Below is a small trained network, with its code and all its weights. Each question gives an input and a class and asks what happens when units are switched off, that is, made to give their printed mean instead of their output.

import numpy as np


def w(rows, s, z=0):
    codes = np.array(rows[::2]) - 128.0
    scale = np.full(codes.shape[1], s)
    scale[-1] = z or s
    return codes * scale


def f(y):
    return np.maximum(y, 0)


def log_softmax(a):
    a = a - a.max(-1, keepdims=True)
    return a - np.log(np.exp(a).sum(-1, keepdims=True))


def net(x, mask):
    res = np.array(x, float).reshape(1, 5) / 4 @ E
    y = f(res @ A[0][:, :-1].T + A[0][:, -1])
    res = res + np.where(mask, y, B[0][:, -1]) @ B[0][:, :-1]
    return log_softmax(res[-1] @ U[:, :-1].T + U[:, -1])


A, B = {}, {}
E = w([
[87,193,152,49,54],'x0',
[74,145,17,110,149],'x1',
[42,44,127,158,92],'x2',
[255,150,56,149,32],'x3',
[118,52,120,59,98],'x4',
],0.0096)
A[0] = w([
[128,196,114,150,132,252],'n0',
[131,145,134,106,52,239],'n1',
[182,138,109,84,130,164],'n2',
[76,54,113,168,204,209],'n3',
[138,78,130,133,83,133],'n4',
[93,150,126,84,154,169],'n5',
[69,138,132,161,118,52],'n6',
[122,227,128,158,80,190],'n7',
[30,56,127,156,153,138],'n8',
[235,126,168,226,134,233],'n9',
[89,67,151,108,173,152],'n10',
[142,160,3,111,90,81],'n11',
],0.014,0.0038)
B[0] = w([
[61,104,132,195,102,189],'n0',
[51,58,101,134,213,193],'n1',
[144,103,81,151,67,175],'n2',
[186,190,54,196,85,247],'n3',
[37,1,164,114,155,171],'n4',
[68,185,135,123,4,174],'n5',
[151,93,142,188,132,161],'n6',
[9,108,140,186,212,198],'n7',
[159,184,48,165,131,243],'n8',
[92,121,86,226,16,254],'n9',
[118,202,96,95,152,206],'n10',
[223,123,27,181,142,220],'n11',
],0.0083,0.014)
U = w([
[70,46,195,129,68,138],'0',
[149,255,169,29,108,102],'1',
[253,119,171,70,162,2],'2',
[154,174,38,232,79,200],'3',
[190,32,74,18,126,88],'4',
[54,119,161,75,159,90],'5',
[97,158,117,171,223,42],'6',
],0.0095,0.0046)

Each question gives the input, the list of numbers given to net, and the class t.
The units are the neurons (one row each of A and B). Each row of codes is followed by its name. A weight is (code - 128) times the scale printed after its matrix; where a second scale follows, it is the last column's (A, B and U).
mask holds one flag per neuron, in row order. A switched-off neuron (its flag False) gives its mean, the last column of its row in B, instead of its output. The means were averaged over made-up inputs and are rounded, as every weight is.
A unit's drop is (log p(t) with every unit on - log p(t) with that unit switched off) / (log p(t) with every unit on - log p(t) with every unit switched off).
The circuit of an input: a set's keep is (log p(t) with only the set's units on - log p(t) with every unit switched off) / (log p(t) with every unit on - log p(t) with every unit switched off). Starting from all 12 units, units are removed one at a time, each time the one whose removal leaves the highest keep (on an exact tie, the one counted first), for as long as the keep stays at least 0.8.
units of the circuit, in order: the units of the circuit, biggest drop first
most important unit: the unit with the biggest drop
top k neurons: the k neurons with the biggest drops, biggest first
drop of u: that unit's drop, to one decimal
input [7,-8,-7,-1,1], class 5: units of the circuit, in order => n3, n11
input [1,-1,-3,-3,-3], class 6: units of the circuit, in order => n3, n9
input [7,1,-3,1,8], class 4: units of the circuit, in order => n9, n3
input [8,3,4,-4,7], class 5: most important unit => n9
input [5,-4,0,-7,-3], class 1: top 2 neurons => n9, n11
input [5,-1,-1,-6,-7], class 6: top 3 neurons => n9, n7, n3
input [2,-3,-4,-5,-4], class 6: drop of n9 => 0.2
input [7,0,4,4,6], class 4: drop of n0 => 0.1
input [8,1,-1,-1,8], class 0: drop of n8 => 0.1
input [3,0,-1,-2,-4], class 0: drop of n8 => 0.2
